Here is a tiny trained network, its code and every weight. The questions are about switching its units off for an input and a class, where a switched-off unit gives its printed mean instead of its output.

import numpy as np


def w(rows, s, z=0):
    codes = np.array(rows[::2]) - 128.0
    scale = np.full(codes.shape[1], s)
    scale[-1] = z or s
    return codes * scale


def f(y):
    return np.maximum(y, 0)


def log_softmax(a):
    a = a - a.max(-1, keepdims=True)
    return a - np.log(np.exp(a).sum(-1, keepdims=True))


def net(x, mask):
    res = np.array(x, float).reshape(1, 6) / 4 @ E
    y = f(res @ A[0][:, :-1].T + A[0][:, -1])
    res = res + np.where(mask, y, B[0][:, -1]) @ B[0][:, :-1]
    return log_softmax(res[-1] @ U[:, :-1].T + U[:, -1])


A, B = {}, {}
E = w([
[56,1,154,142,159,67,102,132,160,191,46,77],'x0',
[157,110,172,153,114,156,152,106,119,125,79,125],'x1',
[103,87,165,108,132,137,147,157,143,86,143,149],'x2',
[108,80,98,93,106,92,189,40,105,147,137,161],'x3',
[151,120,117,132,233,121,200,107,72,47,99,109],'x4',
[161,150,126,107,116,142,115,111,120,133,141,92],'x5',
],0.013)
A[0] = w([
[85,93,127,151,63,91,62,144,177,126,93,96,84],'N0',
[122,165,108,87,152,124,187,109,83,88,118,149,78],'N1',
[147,182,90,106,102,145,113,126,135,118,127,119,100],'N2',
[129,134,130,143,127,81,97,120,100,116,152,128,38],'N3',
[143,116,123,108,161,116,184,102,125,146,134,155,24],'N4',
[140,149,114,190,208,154,117,189,122,106,130,96,138],'N5',
[169,118,118,112,114,126,88,143,177,136,144,103,110],'N6',
[108,135,127,129,6,135,129,121,150,188,144,177,109],'N7',
[94,47,96,125,155,88,131,68,143,151,112,68,3],'N8',
[124,112,137,108,88,140,69,200,155,187,65,120,157],'N9',
],0.011,0.0031)
B[0] = w([
[160,123,155,87,133,98,108,115,46,184,163,153,244],'N0',
[143,86,67,114,204,181,74,112,119,208,162,191,205],'N1',
[118,153,171,127,95,113,170,100,167,124,83,104,194],'N2',
[125,135,100,112,80,155,103,143,109,136,92,192,135],'N3',
[140,103,104,142,193,134,112,108,143,165,146,145,167],'N4',
[134,137,155,134,59,177,129,128,196,78,128,91,214],'N5',
[73,124,127,96,130,87,144,164,79,110,149,116,184],'N6',
[122,122,126,196,53,137,138,121,182,6,111,90,244],'N7',
[136,181,149,156,123,160,113,169,186,17,99,99,231],'N8',
[142,116,181,99,133,102,124,124,94,189,119,141,254],'N9',
],0.011,0.014)
U = w([
[117,147,144,169,81,121,111,178,151,79,108,96,201],'0',
[128,138,102,156,98,139,112,110,152,40,114,126,145],'1',
[115,92,122,96,124,94,108,109,85,246,121,146,8],'2',
],0.011,0.0016)

Each question gives the input, the list of numbers given to net, and the class t.
The units are the neurons (one row each of A and B). Each row of codes is followed by its name. A weight is (code - 128) times the scale printed after its matrix; where a second scale follows, it is the last column's (A, B and U).
mask holds one flag per neuron, in row order. A switched-off neuron (its flag False) gives its mean, the last column of its row in B, instead of its output. The means were averaged over made-up inputs and are rounded, as every weight is.
A unit's drop is (log p(t) with every unit on - log p(t) with that unit switched off) / (log p(t) with every unit on - log p(t) with every unit switched off).
The circuit of an input: a set's keep is (log p(t) with only the set's units on - log p(t) with every unit switched off) / (log p(t) with every unit on - log p(t) with every unit switched off). Starting from all 10 units, units are removed one at a time, each time the one whose removal leaves the highest keep (on an exact tie, the one counted first), for as long as the keep stays at least 0.8.
units of the circuit, in order: the units of the circuit, biggest drop first
top k neurons: the k neurons with the biggest drops, biggest first
drop when u is switched off: that unit's drop, to one decimal
input [8,3,-6,-5,0,2], class 2: units of the circuit, in order -> [N0]
input [7,5,3,5,-1,-2], class 0: top 2 neurons -> [N8, N1]
input [-3,3,2,2,3,-8], class 2: top 3 neurons -> [N7, N8, N1]
input [1,-8,-5,-8,-3,3], class 2: top 2 neurons -> [N8, N9]
input [1,-7,-3,-8,-2,2], class 2: top 4 neurons -> [N7, N8, N9, N0]
input [7,-1,-2,6,4,-3], class 1: top 3 neurons -> [N8, N9, N4]
input [-1,1,0,8,-6,-5], class 1: top 2 neurons -> [N7, N9]
input [7,-8,-4,-2,-3,-2], class 2: top 2 neurons -> [N0, N9]
input [7,-7,6,5,-3,-2], class 0: drop when N5 is switched off -> 0.0
input [0,7,-3,4,7,-2], class 2: drop when N7 is switched off -> 1.1
input [1,4,-6,4,-8,8], class 0: drop when N7 is switched off -> 8.7
